Here is a tiny trained network, its code and every weight. The questions are about switching its units off for an input and a target symbol, where a switched-off unit gives its printed mean instead of its output.

import numpy as np


def w(rows, s, z=0):
    codes = np.array(rows[::2]) - 128.0
    scale = np.full(codes.shape[1], s)
    scale[-1] = z or s
    return codes * scale


def norm(h):
    return h / np.sqrt((h * h).mean(-1, keepdims=True) + 1e-5)


def f(y):
    return np.maximum(y, 0)


def softmax(a):
    e = np.exp(a - a.max(-1, keepdims=True))
    return e / e.sum(-1, keepdims=True)


def log_softmax(a):
    a = a - a.max(-1, keepdims=True)
    return a - np.log(np.exp(a).sum(-1, keepdims=True))


def net(x, mask):
    ids = ['ΔΞΣΦεζλτ'.index(c) for c in x.split()]
    T = len(ids)
    res = E[ids] + P[:T]
    u = 0
    for l in range(2):
        q, k, v = (norm(res) @ M[l].T for M in (Q, K, V))
        z = softmax(np.where(np.tri(T) > 0, q @ k.T / 4**0.5, -1e9)) @ v
        res = res + np.where(mask[u], z, O[l][:, -1]) @ O[l][:, :-1]
        u += 1
        y = f(norm(res) @ A[l][:, :-1].T + A[l][:, -1])
        res = res + np.where(mask[u : u + 4], y, B[l][:, -1]) @ B[l][:, :-1]
        u += 4
    return log_softmax(norm(res)[-1] @ U[:, :-1].T + U[:, -1])


Q, K, V, O, A, B = {}, {}, {}, {}, {}, {}
E = w([
[136,89,255,220,173],'Δ',
[209,221,143,179,182],'Ξ',
[217,156,159,188,26],'Σ',
[61,185,70,106,95],'Φ',
[142,140,187,121,127],'ε',
[112,90,130,129,108],'ζ',
[11,154,85,202,164],'λ',
[120,172,187,164,154],'τ',
],0.017)
P = w([
[172,38,64,65,152],'0',
[134,115,156,207,109],'1',
[146,118,159,250,76],'2',
[155,147,155,234,57],'3',
[153,156,166,235,67],'4',
[111,132,240,225,70],'5',
[95,147,220,242,97],'6',
[116,234,118,253,101],'7',
],0.0051)
Q[0] = w([
[82,130,201,254,128],'0.h1',
[113,200,70,176,58],'0.h1',
[168,91,132,165,63],'0.h1',
[107,196,156,169,78],'0.h1',
],0.0082)
K[0] = w([
[72,147,2,137,191],'0.h1',
[157,81,105,66,162],'0.h1',
[85,251,96,182,168],'0.h1',
[111,75,78,77,103],'0.h1',
],0.0092)
V[0] = w([
[122,129,126,51,160],'0.h1',
[254,189,167,80,10],'0.h1',
[147,66,194,182,86],'0.h1',
[146,58,220,180,109],'0.h1',
],0.0085)
O[0] = w([
[124,1,107,79,164,98],'0.h1',
[166,137,113,159,143,1],'0.h1',
[121,36,95,138,150,91],'0.h1',
[63,186,65,127,158,79],'0.h1',
],0.011,0.0099)
A[0] = w([
[254,203,118,118,209,97],'0.n1',
[85,133,138,150,72,183],'0.n2',
[51,142,159,184,173,118],'0.n3',
[148,147,130,8,148,4],'0.n4',
],0.0098,0.0016)
B[0] = w([
[85,129,168,141,178,196],'0.n1',
[127,167,106,96,115,237],'0.n2',
[249,80,84,196,111,253],'0.n3',
[140,179,99,153,118,133],'0.n4',
],0.012,0.0074)
Q[1] = w([
[125,143,161,146,241],'1.h1',
[156,151,88,165,167],'1.h1',
[130,43,84,2,177],'1.h1',
[164,8,178,106,179],'1.h1',
],0.011)
K[1] = w([
[115,34,156,198,182],'1.h1',
[172,45,158,48,127],'1.h1',
[165,223,236,186,3],'1.h1',
[57,250,150,213,53],'1.h1',
],0.0071)
V[1] = w([
[121,147,97,201,132],'1.h1',
[4,94,171,139,24],'1.h1',
[198,130,179,121,81],'1.h1',
[157,40,102,119,119],'1.h1',
],0.011)
O[1] = w([
[107,108,121,145,43,255],'1.h1',
[66,87,161,212,158,115],'1.h1',
[138,183,150,166,215,138],'1.h1',
[247,90,164,103,172,127],'1.h1',
],0.012,0.0047)
A[1] = w([
[75,58,45,126,82,250],'1.n1',
[30,40,149,151,105,223],'1.n2',
[44,132,75,72,108,140],'1.n3',
[201,36,70,2,132,243],'1.n4',
],0.0097,0.0014)
B[1] = w([
[118,134,3,110,174,255],'1.n1',
[59,104,205,120,103,253],'1.n2',
[91,150,77,133,243,162],'1.n3',
[86,128,157,23,164,199],'1.n4',
],0.011,0.004)
U = w([
[168,1,176,105,168,145],'Δ',
[115,211,207,128,231,104],'Ξ',
[151,156,160,83,79,1],'Σ',
[43,237,103,73,145,114],'Φ',
[120,120,182,18,127,116],'ε',
[10,111,172,123,132,216],'ζ',
[115,86,61,179,80,97],'λ',
[152,138,135,98,116,204],'τ',
],0.0094,0.0038)

Each question gives the input, a string of symbols that net reads in full, and the target symbol t.
The units are the heads (4 rows each of Q, K, V and O) and the neurons (one row each of A and B). Each row of codes is followed by its name. A weight is (code - 128) times the scale printed after its matrix; where a second scale follows, it is the last column's (O, A, B and U).
mask holds one flag per unit, layer by layer, with each layer's heads first. A switched-off unit (its flag False) gives its mean, the last column of its rows in O or B, instead of its output. The means were averaged over made-up inputs and are rounded, as every weight is.
A unit's drop is (log p(t) with every unit on - log p(t) with that unit switched off) / (log p(t) with every unit on - log p(t) with every unit switched off).
The circuit of an input: a set's keep is (log p(t) with only the set's units on - log p(t) with every unit switched off) / (log p(t) with every unit on - log p(t) with every unit switched off). Starting from all 10 units, units are removed one at a time, each time the one whose removal leaves the highest keep (on an exact tie, the one counted first), for as long as the keep stays at least 0.8.
circuit, biggest first: the units of the circuit, biggest drop first
unit that matters most: the unit with the biggest drop
top k neurons: the k neurons with the biggest drops, biggest first
drop when u is switched off: that unit's drop, to one decimal
input Ξ τ Σ Ξ ζ, target Φ: circuit, biggest first -> (1.h1)
input Φ τ ζ ζ, target Ξ: circuit, biggest first -> (1.h1; 0.h1)
input Ξ Σ λ λ Σ Ξ λ ε, target Φ: top 2 neurons -> (0.n3; 1.n3)
input ε λ λ λ Ξ λ ε, target ε: circuit, biggest first -> (1.h1; 0.h1; 1.n4)
input ζ ζ λ, target Δ: circuit, biggest first -> (1.h1; 0.h1)
input Φ Δ Φ λ Φ ε, target Ξ: circuit, biggest first -> (0.h1; 1.h1)
input Σ Ξ Σ Δ, target λ: top 2 neurons -> (0.n3; 0.n1)
input τ Ξ Ξ λ, target τ: circuit, biggest first -> (1.h1; 0.h1; 0.n3)
input Ξ ε Ξ λ ζ Ξ ζ, target Φ: circuit, biggest first -> (1.h1; 0.n3)
input ζ ζ Σ, target Δ: top 2 neurons -> (0.n3; 1.n4)
input Ξ λ Δ Ξ, target Φ: top 2 neurons -> (0.n3; 0.n1)
input ζ Σ λ λ ζ, target Δ: top 2 neurons -> (0.n3; 0.n1)
input ζ Δ Ξ, target Δ: drop when 0.n2 is switched off -> 0.1
input Ξ λ λ λ ζ λ λ Σ, target Φ: drop when 1.h1 is switched off -> 0.4
input ε Δ Φ Φ Σ ζ, target ε: drop when 0.h1 is switched off -> 1.8
input Φ Φ λ λ λ λ λ ζ, target Ξ: unit that matters most -> 0.h1
input Φ Δ Δ Ξ λ, target Ξ: drop when 0.h1 is switched off -> 1.3
